[[-5.25  2.96  7.38  1.29  4.21]
 [ 3.05  5.55  3.25  5.06 -0.89]
 [ 7.54  6.87  3.91 -1.71  7.29]]
:
[[-5.25  2.96]
 [ 3.05  5.55]
 [ 7.54  6.87]]

[[ 2.55  6.23 -3.36]
 [ 3.73 -0.57 -3.07]
 [ 1.01  5.03 -1.81]
 [-5.86 -2.93  6.64]]
:
[[ 2.55  6.23]
 [ 3.73 -0.57]
 [ 1.01  5.03]]

[[-0.15 -7.70  2.27]
 [ 4.40 -2.55  3.15]
 [-5.21 -0.37 -2.51]
 [-3.09 -0.14 -3.68]
 [ 0.88 -3.50  1.39]]
:
[[-0.15 -7.70]
 [ 4.40 -2.55]
 [-5.21 -0.37]]

[[ 6.58 -1.06 -2.57 -0.93]
 [ 2.84  0.52 -2.39  0.19]
 [-0.61  4.92 -5.56  0.79]
 [-2.42  0.34  0.72  2.43]]
:
[[ 6.58 -1.06]
 [ 2.84  0.52]
 [-0.61  4.92]]

[[-0.10 -1.44 -1.48  3.25]
 [ 0.07 -0.96  1.55 -0.33]
 [ 0.04 -2.31  1.77  2.63]
 [ 0.02 -0.86 -1.51 -1.28]
 [ 0.06  5.92  1.02 -0.87]]
:
[[-0.10 -1.44]
 [ 0.07 -0.96]
 [ 0.04 -2.31]]

[[ 3.51  5.22]
 [-0.21 -3.55]
 [-1.02 -3.57]
 [ 1.72  7.45]]
:
[[ 3.51  5.22]
 [-0.21 -3.55]
 [-1.02 -3.57]]

[[ 5.11  0.58 -1.18  1.36 -5.46]
 [ 1.94  2.68  0.74  1.09  3.31]
 [-2.10  4.88 -2.56  5.78  6.02]
 [-8.08  0.05 -0.16  1.91 -3.19]
 [ 5.22 -4.53  0.20 -1.30  0.72]]
:
[[ 5.11  0.58]
 [ 1.94  2.68]
 [-2.10  4.88]]
